Below is a small trained network, with its code and all its weights. Each question gives an input and a class and asks what happens when units are switched off, that is, made to give their printed mean instead of their output.

import numpy as np


def w(rows, s, z=0):
    codes = np.array(rows[::2]) - 128.0
    scale = np.full(codes.shape[1], s)
    scale[-1] = z or s
    return codes * scale


def f(y):
    return y / 2 * (1 + np.tanh(0.7978845608 * (y + 0.044715 * y**3)))


def log_softmax(a):
    a = a - a.max(-1, keepdims=True)
    return a - np.log(np.exp(a).sum(-1, keepdims=True))


def net(x, mask):
    res = np.array(x, float).reshape(1, 8) / 4 @ E
    y = f(res @ A[0][:, :-1].T + A[0][:, -1])
    res = res + np.where(mask, y, B[0][:, -1]) @ B[0][:, :-1]
    return log_softmax(res[-1] @ U[:, :-1].T + U[:, -1])


A, B = {}, {}
E = w([
[154,124,147,128,248,124,123,137,115,139,132],'x0',
[66,159,117,125,144,74,191,79,109,156,111],'x1',
[128,126,127,128,127,131,133,131,126,131,135],'x2',
[132,137,128,128,127,126,130,129,132,130,128],'x3',
[124,129,131,129,130,121,122,134,126,119,121],'x4',
[142,122,127,174,131,89,124,72,122,68,194],'x5',
[109,135,124,104,123,107,61,123,87,154,156],'x6',
[129,123,128,133,126,130,127,128,126,130,126],'x7',
],0.011)
A[0] = w([
[146,135,92,154,12,110,118,111,163,133,127,80],'N1',
[135,113,90,198,142,93,128,73,119,49,243,5],'N2',
[103,117,97,68,51,141,146,112,141,91,133,84],'N3',
[58,186,95,155,144,76,185,62,81,171,85,33],'N4',
[90,141,134,114,52,116,131,148,149,91,130,87],'N5',
[63,154,115,64,110,87,17,113,64,198,140,112],'N6',
[109,119,125,129,41,96,130,138,147,143,109,72],'N7',
[142,116,144,193,138,128,221,142,193,89,3,99],'N8',
[222,98,112,160,107,204,44,185,140,80,149,49],'N9',
[176,119,139,106,251,98,122,148,138,134,146,66],'N10',
[117,125,135,96,115,64,37,147,48,173,153,84],'N11',
[98,155,85,56,139,168,123,213,134,223,13,44],'N12',
[133,70,148,62,116,174,150,165,129,216,102,100],'N13',
],0.0068,0.013)
B[0] = w([
[102,150,175,174,232,178,134,125,60,194,83,182],'N1',
[179,203,232,159,2,81,58,24,140,42,137,167],'N2',
[81,127,163,168,223,184,120,88,95,169,109,149],'N3',
[74,22,225,24,179,65,148,131,188,183,122,179],'N4',
[86,95,160,173,210,189,131,75,92,170,75,146],'N5',
[166,126,78,153,164,196,186,164,172,90,187,254],'N6',
[114,94,164,174,178,159,139,87,97,147,121,138],'N7',
[141,124,62,123,179,187,127,134,162,65,229,223],'N8',
[5,53,209,18,202,19,239,122,183,179,118,221],'N9',
[67,158,138,209,173,219,99,81,54,213,31,181],'N10',
[117,106,108,153,180,214,202,113,200,73,177,174],'N11',
[190,120,253,196,60,61,82,2,111,18,178,239],'N12',
[130,157,165,133,77,88,109,68,126,81,154,204],'N13',
],0.0084,0.0039)
U = w([
[166,142,217,156,81,77,69,49,121,55,133,48],'0',
[45,41,183,1,157,59,173,128,184,184,111,42],'1',
[88,132,138,212,176,232,104,100,30,207,33,59],'2',
[143,135,89,119,106,118,119,143,117,141,116,247],'3',
[128,137,93,110,124,117,109,153,127,120,108,235],'4',
[142,141,99,111,110,121,112,143,138,149,107,225],'5',
[137,122,69,131,154,216,175,129,192,73,209,17],'6',
],0.0091,0.015)

Each question gives the input, the list of numbers given to net, and the class t.
The units are the neurons (one row each of A and B). Each row of codes is followed by its name. A weight is (code - 128) times the scale printed after its matrix; where a second scale follows, it is the last column's (A, B and U).
mask holds one flag per neuron, in row order. A switched-off neuron (its flag False) gives its mean, the last column of its row in B, instead of its output. The means were averaged over made-up inputs and are rounded, as every weight is.
A unit's drop is (log p(t) with every unit on - log p(t) with that unit switched off) / (log p(t) with every unit on - log p(t) with every unit switched off).
The circuit of an input: a set's keep is (log p(t) with only the set's units on - log p(t) with every unit switched off) / (log p(t) with every unit on - log p(t) with every unit switched off). Starting from the 12 units with the biggest drops (on a tie, the unit counted first), units are removed one at a time, each time the one whose removal leaves the highest keep (on an exact tie, the one counted first), for as long as the keep stays at least 0.8.
circuit, biggest first: the units of the circuit, biggest drop first
unit that matters most: the unit with the biggest drop
k most important neurons: the k neurons with the biggest drops, biggest first
drop of u: that unit's drop, to one decimal
input [-5,-3,5,8,2,-7,-7,5], class 0: 2 most important neurons	(N12; N13)
input [7,-3,-6,-4,-7,7,8,7], class 6: unit that matters most	N11
input [4,-6,0,6,-3,-4,7,1], class 6: circuit, biggest first	(N11; N6)
input [1,-8,0,6,-2,7,2,0], class 1: 2 most important neurons	(N9; N12)
input [-6,-3,-5,-6,7,-3,8,-4], class 6: 2 most important neurons	(N6; N11)
input [8,8,8,-7,-4,8,-4,6], class 0: 2 most important neurons	(N2; N9)
input [1,3,-4,1,-4,6,7,6], class 6: circuit, biggest first	(N6; N11)
input [-8,8,0,6,4,6,-2,4], class 1: 2 most important neurons	(N4; N10)
input [-7,8,-6,6,-5,-3,3,2], class 1: 2 most important neurons	(N4; N10)
input [-6,-5,-4,5,0,-6,-1,3], class 0: 2 most important neurons	(N12; N13)
input [0,-8,5,7,6,7,4,8], class 1: 2 most important neurons	(N9; N12)
input [7,-6,-5,2,6,-4,-2,5], class 2: 2 most important neurons	(N10; N4)
input [-1,-5,-5,0,3,-5,5,-4], class 0: 3 most important neurons	(N12; N13; N8)
input [7,4,4,-1,2,-5,-4,1], class 2: unit that matters most	N10
input [-5,1,2,-1,-1,1,-3,0], class 2: drop of N9	0.1
input [4,-7,-3,7,1,4,0,5], class 1: drop of N9	0.9
input [-5,-6,3,-1,3,1,-5,-2], class 1: drop of N9	0.8
input [5,-6,7,1,-7,-7,2,-2], class 0: drop of N12	0.7
